Below is a small trained network, with its code and all its weights. Each question gives an input and a class and asks what happens when units are switched off, that is, made to give their printed mean instead of their output.

import numpy as np


def w(rows, s, z=0):
    codes = np.array(rows[::2]) - 128.0
    scale = np.full(codes.shape[1], s)
    scale[-1] = z or s
    return codes * scale


def norm(h):
    return h / np.sqrt((h * h).mean(-1, keepdims=True) + 1e-5)


def f(y):
    return y / 2 * (1 + np.tanh(0.7978845608 * (y + 0.044715 * y**3)))


def log_softmax(a):
    a = a - a.max(-1, keepdims=True)
    return a - np.log(np.exp(a).sum(-1, keepdims=True))


def net(x, mask):
    res = np.array(x, float).reshape(1, 2) / 4 @ E
    u = 0
    for l in range(3):
        y = f(norm(res) @ A[l][:, :-1].T + A[l][:, -1])
        res = res + np.where(mask[u : u + 10], y, B[l][:, -1]) @ B[l][:, :-1]
        u += 10
    return log_softmax(norm(res)[-1] @ U[:, :-1].T + U[:, -1])


A, B = {}, {}
E = w([
[223,100,158,129,89,182,71],'x0',
[72,60,170,56,126,254,143],'x1',
],0.0079)
A[0] = w([
[100,156,129,126,144,121,171,177],'0.n0',
[158,30,130,90,125,51,177,36],'0.n1',
[102,156,48,79,125,104,157,13],'0.n2',
[104,121,97,150,69,159,93,3],'0.n3',
[98,203,166,164,80,85,126,141],'0.n4',
[101,108,182,92,78,118,176,50],'0.n5',
[88,68,154,151,124,163,129,173],'0.n6',
[184,63,255,100,114,120,109,65],'0.n7',
[95,99,54,114,158,30,172,182],'0.n8',
[155,108,99,180,100,82,173,88],'0.n9',
],0.0096,0.0047)
B[0] = w([
[108,102,107,195,191,156,66,183],'0.n0',
[162,131,36,118,68,49,97,106],'0.n1',
[108,89,141,3,128,166,134,144],'0.n2',
[179,58,146,177,162,130,81,110],'0.n3',
[95,47,161,138,212,140,130,186],'0.n4',
[32,155,182,84,75,92,191,148],'0.n5',
[188,55,204,133,210,92,142,223],'0.n6',
[104,148,84,128,88,65,191,210],'0.n7',
[150,191,157,163,70,136,106,255],'0.n8',
[100,66,120,23,159,93,164,169],'0.n9',
],0.0072,0.0063)
A[1] = w([
[140,126,180,160,208,184,1,20],'1.n0',
[2,186,129,33,185,199,146,161],'1.n1',
[168,183,144,146,141,76,126,52],'1.n2',
[119,78,235,129,216,97,156,4],'1.n3',
[166,149,70,176,157,67,113,67],'1.n4',
[57,201,170,244,153,238,192,211],'1.n5',
[194,120,25,92,63,82,162,193],'1.n6',
[43,181,97,30,109,74,185,81],'1.n7',
[101,71,145,120,163,209,137,107],'1.n8',
[232,152,124,20,56,182,52,131],'1.n9',
],0.0086,0.0032)
B[1] = w([
[171,181,126,46,245,176,50,146],'1.n0',
[141,76,153,158,65,75,202,254],'1.n1',
[163,136,163,85,80,114,151,165],'1.n2',
[130,163,66,114,120,151,37,252],'1.n3',
[152,82,161,72,153,191,147,190],'1.n4',
[173,191,93,173,100,108,95,240],'1.n5',
[116,155,94,144,165,150,76,197],'1.n6',
[157,120,51,118,140,219,86,148],'1.n7',
[158,142,132,77,191,112,137,217],'1.n8',
[45,137,124,245,86,94,141,186],'1.n9',
],0.011,0.007)
A[2] = w([
[99,165,146,186,61,91,122,147],'2.n0',
[93,128,115,181,42,118,118,159],'2.n1',
[121,115,179,9,128,77,134,63],'2.n2',
[88,100,78,144,189,118,129,111],'2.n3',
[141,85,197,80,130,30,119,131],'2.n4',
[181,121,237,152,165,55,108,72],'2.n5',
[139,155,63,91,108,153,137,115],'2.n6',
[136,123,111,46,76,164,156,4],'2.n7',
[212,160,200,113,139,73,147,74],'2.n8',
[87,60,112,78,128,78,159,98],'2.n9',
],0.012,0.0049)
B[2] = w([
[71,88,64,208,48,72,103,254],'2.n0',
[146,146,145,155,99,58,92,244],'2.n1',
[122,109,72,194,142,125,138,251],'2.n2',
[176,155,156,53,179,169,143,129],'2.n3',
[15,84,159,105,201,204,203,248],'2.n4',
[52,110,119,80,144,135,189,223],'2.n5',
[181,167,146,128,193,151,87,151],'2.n6',
[103,78,233,156,28,191,199,140],'2.n7',
[79,8,163,111,141,187,200,247],'2.n8',
[92,62,134,98,210,195,177,169],'2.n9',
],0.011,0.0065)
U = w([
[61,65,119,76,245,180,203,201],'0',
[106,152,49,226,92,53,82,252],'1',
[184,213,56,90,240,161,54,228],'2',
[177,211,177,47,29,166,182,2],'3',
[215,183,208,78,46,172,153,2],'4',
[159,246,157,52,80,146,189,2],'5',
[211,198,215,48,51,135,188,2],'6',
],0.013,0.0072)

Each question gives the input, the list of numbers given to net, and the class t.
The units are the neurons (one row each of A and B). Each row of codes is followed by its name. A weight is (code - 128) times the scale printed after its matrix; where a second scale follows, it is the last column's (A, B and U).
mask holds one flag per neuron, layer by layer. A switched-off neuron (its flag False) gives its mean, the last column of its row in B, instead of its output. The means were averaged over made-up inputs and are rounded, as every weight is.
A unit's drop is (log p(t) with every unit on - log p(t) with that unit switched off) / (log p(t) with every unit on - log p(t) with every unit switched off).
The circuit of an input: a set's keep is (log p(t) with only the set's units on - log p(t) with every unit switched off) / (log p(t) with every unit on - log p(t) with every unit switched off). Starting from the 12 units with the biggest drops (on a tie, the unit counted first), units are removed one at a time, each time the one whose removal leaves the highest keep (on an exact tie, the one counted first), for as long as the keep stays at least 0.8.
units of the circuit, in order: the units of the circuit, biggest drop first
most important unit: the unit with the biggest drop
k most important neurons: the k neurons with the biggest drops, biggest first
drop of u: that unit's drop, to one decimal
input [-1,2], class 2: 2 most important neurons	[1.n3; 0.n6]
input [-7,-7], class 0: units of the circuit, in order	[1.n4; 1.n5]
input [-6,-1], class 1: units of the circuit, in order	[0.n8]
input [-6,-7], class 0: 4 most important neurons	[1.n3; 1.n4; 0.n4; 0.n7]
input [2,-3], class 2: 2 most important neurons	[0.n8; 1.n1]
input [6,4], class 1: 2 most important neurons	[0.n4; 1.n9]
input [3,3], class 2: units of the circuit, in order	[2.n8; 2.n0; 2.n4]
input [-6,4], class 1: 2 most important neurons	[1.n5; 1.n1]
input [1,-3], class 2: 4 most important neurons	[0.n4; 1.n3; 1.n1; 0.n9]
input [-5,-5], class 0: 3 most important neurons	[0.n5; 1.n3; 1.n4]
input [-2,0], class 2: 3 most important neurons	[0.n0; 1.n0; 0.n7]
input [-1,-3], class 2: 3 most important neurons	[0.n4; 1.n1; 0.n7]
input [-8,7], class 1: 3 most important neurons	[0.n4; 1.n5; 0.n9]
input [0,3], class 2: most important unit	1.n3
input [-7,6], class 1: 3 most important neurons	[1.n5; 0.n4; 0.n9]
input [3,2], class 2: 3 most important neurons	[0.n8; 1.n1; 1.n9]
input [1,2], class 2: 2 most important neurons	[1.n3; 1.n1]
input [5,3], class 1: 2 most important neurons	[0.n4; 0.n7]
input [4,3], class 1: 2 most important neurons	[0.n9; 1.n4]
input [-1,-5], class 0: most important unit	0.n8
input [2,3], class 2: drop of 1.n3	1.0
input [-5,-6], class 0: drop of 1.n3	3.2
input [7,-7], class 0: drop of 0.n4	0.3
input [7,2], class 1: drop of 0.n3	0.0
